Here is a tiny trained network, its code and every weight. The questions are about switching its units off for an input and a class, where a switched-off unit gives its printed mean instead of its output.

import numpy as np


def w(rows, s, z=0):
    codes = np.array(rows[::2]) - 128.0
    scale = np.full(codes.shape[1], s)
    scale[-1] = z or s
    return codes * scale


def f(y):
    return np.maximum(y, 0)


def log_softmax(a):
    a = a - a.max(-1, keepdims=True)
    return a - np.log(np.exp(a).sum(-1, keepdims=True))


def net(x, mask):
    res = np.array(x, float).reshape(1, 8) / 4 @ E
    y = f(res @ A[0][:, :-1].T + A[0][:, -1])
    res = res + np.where(mask, y, B[0][:, -1]) @ B[0][:, :-1]
    return log_softmax(res[-1] @ U[:, :-1].T + U[:, -1])


A, B = {}, {}
E = w([
[116,141,124,115,127,103,143,127,107,128,153,144],'x0',
[141,113,125,132,118,143,99,123,131,125,113,114],'x1',
[199,135,29,148,146,42,93,250,205,116,156,123],'x2',
[128,106,153,133,151,123,124,147,162,137,92,126],'x3',
[136,115,161,105,152,98,134,151,132,122,131,146],'x4',
[135,120,123,153,146,163,154,131,150,145,105,112],'x5',
[136,215,130,169,218,188,16,101,108,220,154,183],'x6',
[14,41,141,154,185,175,109,143,164,80,232,105],'x7',
],0.011)
A[0] = w([
[144,100,184,107,23,109,236,60,51,134,4,125,254],'neuron 0',
[158,216,201,122,184,164,72,65,82,220,99,173,162],'neuron 1',
[127,167,198,90,73,101,140,113,128,102,79,121,185],'neuron 2',
[45,72,196,132,162,187,129,88,98,95,161,120,139],'neuron 3',
[109,132,79,153,200,145,68,182,186,122,224,127,79],'neuron 4',
[166,162,135,103,112,111,126,158,140,153,107,90,155],'neuron 5',
[68,37,136,100,113,129,153,128,136,106,166,72,158],'neuron 6',
[147,143,120,113,111,119,135,161,166,91,132,116,118],'neuron 7',
[114,26,56,133,70,103,195,180,169,45,161,92,176],'neuron 8',
[111,131,45,169,231,145,39,182,166,142,227,137,106],'neuron 9',
[234,207,66,133,139,87,126,184,116,172,79,143,128],'neuron 10',
[75,83,199,125,129,174,126,92,117,126,157,130,137],'neuron 11',
[198,129,87,120,81,65,186,137,146,110,86,94,161],'neuron 12',
[170,127,63,148,116,102,110,185,182,133,167,142,140],'neuron 13',
],0.012,0.0082)
B[0] = w([
[214,97,226,87,47,178,162,139,151,99,159,196,253],'neuron 0',
[114,175,178,154,255,164,117,126,52,173,97,128,225],'neuron 1',
[162,119,150,140,103,188,128,121,136,126,112,153,180],'neuron 2',
[70,94,76,163,105,149,101,104,170,178,191,151,206],'neuron 3',
[145,138,177,61,103,124,125,116,163,160,148,52,183],'neuron 4',
[151,122,88,120,111,129,112,130,114,149,123,156,161],'neuron 5',
[150,115,124,180,159,82,162,86,151,55,195,99,189],'neuron 6',
[109,149,103,138,97,129,112,138,101,125,119,112,150],'neuron 7',
[110,120,101,165,93,107,162,165,123,32,95,59,211],'neuron 8',
[152,104,190,47,111,114,118,138,180,170,162,93,201],'neuron 9',
[172,120,83,125,163,60,120,70,162,133,100,214,208],'neuron 10',
[84,133,87,136,107,113,104,101,128,153,199,169,187],'neuron 11',
[98,137,91,78,33,151,118,172,116,179,82,149,193],'neuron 12',
[151,152,80,86,124,79,126,155,128,121,67,116,179],'neuron 13',
],0.019,0.032)
U = w([
[196,99,241,63,100,161,166,156,176,130,139,102,255],'0',
[133,125,27,128,64,118,156,197,118,109,35,178,164],'1',
[93,70,87,216,100,133,174,101,170,67,174,151,129],'2',
[84,120,86,136,137,73,165,201,151,64,106,2,39],'3',
[148,168,190,184,209,199,153,135,22,131,71,171,53],'4',
[153,163,67,109,205,55,81,87,157,198,76,169,87],'5',
[36,128,116,150,186,140,79,103,145,205,175,108,119],'6',
],0.0085,0.0021)

Each question gives the input, the list of numbers given to net, and the class t.
The units are the neurons (one row each of A and B). Each row of codes is followed by its name. A weight is (code - 128) times the scale printed after its matrix; where a second scale follows, it is the last column's (A, B and U).
mask holds one flag per neuron, in row order. A switched-off neuron (its flag False) gives its mean, the last column of its row in B, instead of its output. The means were averaged over made-up inputs and are rounded, as every weight is.
A unit's drop is (log p(t) with every unit on - log p(t) with that unit switched off) / (log p(t) with every unit on - log p(t) with every unit switched off).
The circuit of an input: a set's keep is (log p(t) with only the set's units on - log p(t) with every unit switched off) / (log p(t) with every unit on - log p(t) with every unit switched off). Starting from the 12 units with the biggest drops (on a tie, the unit counted first), units are removed one at a time, each time the one whose removal leaves the highest keep (on an exact tie, the one counted first), for as long as the keep stays at least 0.8.
units of the circuit, in order: the units of the circuit, biggest drop first
k most important neurons: the k neurons with the biggest drops, biggest first
drop when u is switched off: that unit's drop, to one decimal
input [-6,-1,5,4,-8,7,1,0], class 5: 3 most important neurons : neuron 0; neuron 10; neuron 13
input [-5,-3,-8,-6,3,0,7,-1], class 4: units of the circuit, in order : neuron 1
input [3,-8,-3,4,4,-8,1,2], class 6: 2 most important neurons : neuron 0; neuron 8
input [-6,1,1,6,7,-6,-8,-6], class 1: 2 most important neurons : neuron 12; neuron 9
input [5,-4,-8,-3,-1,-4,1,-5], class 4: 2 most important neurons : neuron 1; neuron 9
input [4,0,-7,3,-8,4,0,1], class 2: 2 most important neurons : neuron 3; neuron 9
input [-8,8,-2,8,-8,-7,-4,1], class 2: 2 most important neurons : neuron 9; neuron 4
input [8,1,7,-3,-1,3,0,-7], class 1: 2 most important neurons : neuron 12; neuron 1
input [-4,7,2,-2,1,5,0,8], class 3: 2 most important neurons : neuron 0; neuron 8
input [2,6,0,-2,-3,2,5,-3], class 4: 2 most important neurons : neuron 1; neuron 3
input [2,3,7,8,-2,2,0,4], class 3: 3 most important neurons : neuron 0; neuron 8; neuron 13
input [-3,-8,4,-7,7,-7,7,0], class 5: 3 most important neurons : neuron 0; neuron 10; neuron 1
input [-5,1,3,-8,3,-6,6,-3], class 5: drop when neuron 7 is switched off : 0.0
input [6,5,1,-1,7,6,-5,3], class 3: units of the circuit, in order : neuron 8
input [-5,-2,0,-8,-2,8,7,-2], class 4: drop when neuron 1 is switched off : 1.0
input [-3,3,8,-8,-2,-6,6,-1], class 5: drop when neuron 0 is switched off : 1.4
input [-1,-8,5,-7,1,7,-1,4], class 3: drop when neuron 0 is switched off : 0.6
